Z: [ -7  45 -40 -44  47]
F: [ 45 -43   7  44 -21]
T: [ 28 -17 -52  56  42]
D: [-30 -27  31  29  30]
J: [ 47 -30  -8  36 -35]
U: [-42 -29 -41 -48 -43]
M: [ 31  52   4  51 -37]
E: [  3  19  45 -46  40]
R: [-40 -43  36 -40 -38]
P: [ 46  43  44 -12  11]
C: [  3 -44  45 -46 -40]
Y: [ 46  43  44  33 -53]
succ: [52]	[4]
succ: [-52]	[56]
succ: [-41]	[-48]
succ: [56]	[42]
find: [ 47 -30  -8  36 -35]	J
succ: [51]	[-37]
find: [ 31  52   4  51 -37]	M

kaleb: [-15   1 -14  -5   4   1  -6  10  -3  -1]
piriz: [28 -9 -8 22 -6 17  3  2 -4 -9]
rumu: [  6  13  11  16   0 -15  -3   0   6  -2]
Zor: [ 14  23  -2  -1 -19   1  -5  10  30 -12]
Mipeb: [ -3 -14 -23  13   3  -9   5  26  29  -4]
tagur: [-34 -44 -15  11   3 -11  16 -10 -11 -15]
radi: [-27  -2   4  19  19  18  12 -25 -23   3]
movo: [-16  -1 -16  -3   2   4  -6  10  -4  -1]
succ: [-25]	[-23]
succ: [26]	[29]
find: [  6  13  11  16   0 -15  -3   0   6  -2]	rumu
find: [-34 -44 -15  11   3 -11  16 -10 -11 -15]	tagur
succ: [28]	[-9]
succ: [18]	[12]

gefo: [ 12 -47 -43  -9]
pafuz: [  4  -5  12 -30]
fina: [ -4 -29 -35   3]
debot: [ 8  9 11 12]
succ: [-43]	[-9]
succ: [-47]	[-43]
succ: [11]	[12]
succ: [-35]	[3]
succ: [-29]	[-35]
find: [ -4 -29 -35   3]	fina
succ: [9]	[11]

Pek: [-35 -35  -8  40  12]
gasiz: [ 38  -1  -5 -35  -4]
ven: [30 44 20 29 -6]
dotud: [-54  19   1  27  -9]
succ: [20]	[29]
succ: [38]	[-1]
succ: [-5]	[-35]
succ: [-1]	[-5]

ruzib: [ -4  11   7 -23   8 -10  21  47]
Zez: [-18 -17 -20  51  31 -23 -24 -55]
kuduv: [-58  -1   0  58   9  -7   4 -43]
feke: [  2 -17  15   4 -19  28 -22   6]
ton: [  9 -15   6   7  -7   8 -22   6]
succ: [2]	[-17]
succ: [21]	[47]

far: [ 11  12  -2  -2 -15]
zita: [ 11  -2   7   0 -24]
zuno: [11 12 13  0 11]
bez: [ -4 -13  22  18 -22]
lam: [  4  -4 -25 -35 -11]
Gose: [ -5  -1   6   9 -48]
zeti: [11 12 -2  0 -2]
nem: [ 1 10  5 -2  6]
zona: [  6 -30 -13  -5 -25]
rup: [ 17  25  -7 -16 -13]
succ: [1]	[10]
succ: [25]	[-7]
find: [11 12 13  0 11]	zuno
succ: [7]	[0]
succ: [13]	[0]
succ: [-35]	[-11]

Meze: [ -7  -8 -17   0]
sabez: [ -9  15  24 -55]
fumet: [ -7 -20  -8 -17]
Ded: [14  7 13 27]
ralos: [-15 -22  -7 -19]
succ: [15]	[24]
succ: [7]	[13]

Kubo: [-24   1  11   4   2   3   6  -2  -7  -9 -24   1  11   3   6 -23   2  -1
  -1  -7 -22  13   9  -1]
Kunu: [ 50 -34 -37 -41 -26 -37 -41 -18 -20 -10  41 -33 -32 -37 -37  49 -28 -11
  -8 -12  40 -39 -43 -13]
mubop: [-25 -18 -15 -30 -27 -30 -21   2  42 -27 -30 -24 -20 -17   6 -28  54 -15
   1 -43  14 -22  40 -45]
succ: [-11]	[-8]
succ: [42]	[-27]
succ: [54]	[-15]

Rebe: [-11  -3  36 -48 -44]
kun: [-11  -3   6 -31 -55]
nevop: [ 43  -6 -30  14  -9]
rap: [ 48 -16 -13  -1 -23]
kifo: [-37 -16 -37 -20 -31]
Vikot: [-21  -3   6 -31 -19]
Nirav: [-41   0 -10 -29 -36]
bafik: [-26  -2 -29 -40 -30]
temo: [-17 -12 -49   0 -18]
gak: [ 48 -16 -13  -1 -51]
succ: [-41]	[0]
succ: [-17]	[-12]
succ: [-40]	[-30]
succ: [43]	[-6]

tov: [-18 -14  -6   5 -16 -28  -6  21  23  18 -12 -34  -5   8   4]
Liram: [-19  -8   0 -18  -8  50   1 -11  -5   1 -24 -42  10  45  -3]
Mafo: [-19 -18  -3  -2   3  -8 -10 -18  -5   6  34  60  18  14  -8]
tupe: [-18  -9  -1 -19   7  54 -17 -16   0  -6 -41   2  22   8  -2]
rubo: [-18  -9  -9 -19   7  54   4 -16   0   5 -41   2  22   8  -2]
succ: [6]	[34]
find: [-19 -18  -3  -2   3  -8 -10 -18  -5   6  34  60  18  14  -8]	Mafo
succ: [50]	[1]
find: [-19  -8   0 -18  -8  50   1 -11  -5   1 -24 -42  10  45  -3]	Liram

tomi: [ 38 -45  45  46 -40 -42  46  16 -40 -42  34 -40 -37 -36 -38  44   9]
Rig: [ 10  42 -40 -41 -46 -23 -39  39 -12  45  38  36 -38  40 -34 -45  43]
diza: [-34 -43  40  40  49  43  40 -44  44 -41 -46 -42  45 -27  47  43 -41]
bena: [-36  41 -45 -47  43  37 -46 -29  39  41 -39  31  43  35  40 -43 -25]
vazav: [ 38 -43  45  46 -44 -42  42  22 -46 -45  38 -40 -41 -35 -45  45  19]
succ: [-47]	[43]
find: [-34 -43  40  40  49  43  40 -44  44 -41 -46 -42  45 -27  47  43 -41]	diza

mir: [ -6   1   6   2 -16  -4  -7 -15   4]
tik: [-11 -15  -3   9 -16  -3  -9 -15 -14]
Zuvu: [-6 38  6  2 16 -7 -6 -5  4]
succ: [-4]	[-7]
succ: [-9]	[-15]
find: [-11 -15  -3   9 -16  -3  -9 -15 -14]	tik
succ: [1]	[6]
find: [ -6   1   6   2 -16  -4  -7 -15   4]	mir
succ: [16]	[-7]

Litu: [-35 -45  -5  14  53  41   3   1  59]
Fivut: [  2 -45  -5  14   7  55   6 -34  62]
pema: [-35 -45  -5  14  53  41   3   0  55]
find: [-35 -45  -5  14  53  41   3   0  55]	pema
succ: [7]	[55]

rus: [  3   9  19  -9   8  -5   3 -44]
kedar: [ 10   9  15  -9   8  -5   3 -44]
pufo: [-19 -25 -18 -35 -13 -18 -37  -2]
Tavu: [14 -4 15 28 12 15 24 -5]
Seguv: [  5 -14  19  -6  11  -4   7 -51]
succ: [12]	[15]
find: [ 10   9  15  -9   8  -5   3 -44]	kedar

Dom: [ 46  35  40 -18]
pafeg: [ 46  39  40 -14]
tolu: [ 46  35  34 -11]
Gek: [ -3 -29  14 -17]
Savel: [-27 -14 -27  21]
tane: [41 35 -6 -8]
Ginem: [10 36 -7 26]
beluv: [-34 -24 -30  20]
mefe: [-34   9 -30  23]
Lum: [44 33 39 45]
succ: [-7]	[26]
succ: [-6]	[-8]
succ: [41]	[35]
succ: [10]	[36]

sok: [ 50  26  48   0   1  17   0  -2   0 -39   0  47 -28 -31 -20  52 -16]
Febu: [-23   0 -39 -26 -32   4 -31  16 -16  60 -19 -35   0  21 -18   0 -26]
Zum: [ 27  28  11   0  -1   0   5 -56  27 -60  -8  14 -55   0 -11  52  24]
succ: [-23]	[0]
succ: [-32]	[4]
succ: [21]	[-18]
succ: [-20]	[52]

Pez: [ -1 -22  -8 -17 -32 -30  -8 -23  29  -2  45 -32]
ziv: [-30  53  19 -20 -31   2   5   5 -18  30  17  -7]
Dud: [  8 -23  33   1   0   8  18 -31  42  36 -32  -5]
puzar: [-26  19  40  52  23   6 -33 -13   6  -2   6  53]
navi: [-30 -41  19 -20 -31   2   5   5 -18  30  17 -29]
succ: [42]	[36]
succ: [33]	[1]
succ: [23]	[6]
succ: [52]	[23]
find: [ -1 -22  -8 -17 -32 -30  -8 -23  29  -2  45 -32]	Pez

Sapa: [-31 -34  22  22  40   0   7   3  11]
Legak: [ 15   0  14  15 -15  39 -35 -19 -18]
Giser: [  9  42 -24  -1  13  18 -29  23  13]
rek: [  9  42 -13  24   0 -29   2  -7  -7]
bet: [  5  15   4 -30  19  19  36  -9  11]
Zufev: [ 30   9 -14  46  -4  -7 -30  -5  21]
Roke: [  5  15 -13 -51  -4 -14 -14 -28  24]
daza: [-31 -30 -18 -17  30  27   3  -4  -8]
Nasuz: [-30  27  24 -23  24 -41 -25 -11  33]
kepe: [17  4 16  7 18  2 27  3 19]
vozar: [ 13  20  17   7 -10 -28 -22  -4  32]
faked: [ 32 -22 -21  24 -37  -6 -28   2  26]
find: [ 30   9 -14  46  -4  -7 -30  -5  21]	Zufev
succ: [16]	[7]
succ: [-35]	[-19]

Futef: [ 4  2  9 -9]
fadi: [30 26 19 -7]
devub: [ 23  32 -32   5]
Lep: [  0  14 -15  15]
Rab: [ 15 -41 -40  -4]
godek: [  4  20 -45 -12]
tez: [30 26 19 16]
succ: [-40]	[-4]
succ: [32]	[-32]
succ: [2]	[9]

Rofe: [ 17  25  17  -1  26 -32 -42 -19  15 -20 -16  10 -24  18   0  12  17  33
  12  -1  11  -8  29   1  -8   5   0 -25  18]
Nin: [ -9  -1 -24   6  13 -15  -4 -23  20  -8  14 -14   6 -50  21 -23  -5 -23
  -5  -4 -18  11 -12  30  21   5   6  -3 -12]
mef: [-10 -17 -16 -10  -6   4   1   2   7   5  19  10   9 -29  26 -29  10 -31
  -1 -39 -16   9  -1  31  -6   7  -5  18 -21]
morol: [ -9  -2 -25   5  13 -13  -5 -22  21  -7  16 -14   6 -50  22 -24  -4 -23
  -5  -6 -17  11 -13  31  21   6   6  -2 -12]
Ped: [  7   6  18  -8   6  18  -2  26  -6  22  18   4  23   1  14  -6  23 -31
 -18 -23   2  -2  29  19 -17 -16 -12  11 -16]
lodu: [-36  18  -7  18  -7  27  43   3  22   2 -24  -5  17  13  26 -10  23 -30
   2 -23  -4  -4  26  14  11  -9  -6   0  -2]
pibel: [-22  25   2  18  10  26  43  26  21  22 -25 -10  23  -5   9 -12  22 -10
  -6 -29   0  -4  -2 -15   7  -3  -7  19   2]
find: [ 17  25  17  -1  26 -32 -42 -19  15 -20 -16  10 -24  18   0  12  17  33
  12  -1  11  -8  29   1  -8   5   0 -25  18]	Rofe
find: [-36  18  -7  18  -7  27  43   3  22   2 -24  -5  17  13  26 -10  23 -30
   2 -23  -4  -4  26  14  11  -9  -6   0  -2]	lodu
find: [-10 -17 -16 -10  -6   4   1   2   7   5  19  10   9 -29  26 -29  10 -31
  -1 -39 -16   9  -1  31  -6   7  -5  18 -21]	mef
succ: [16]	[-14]

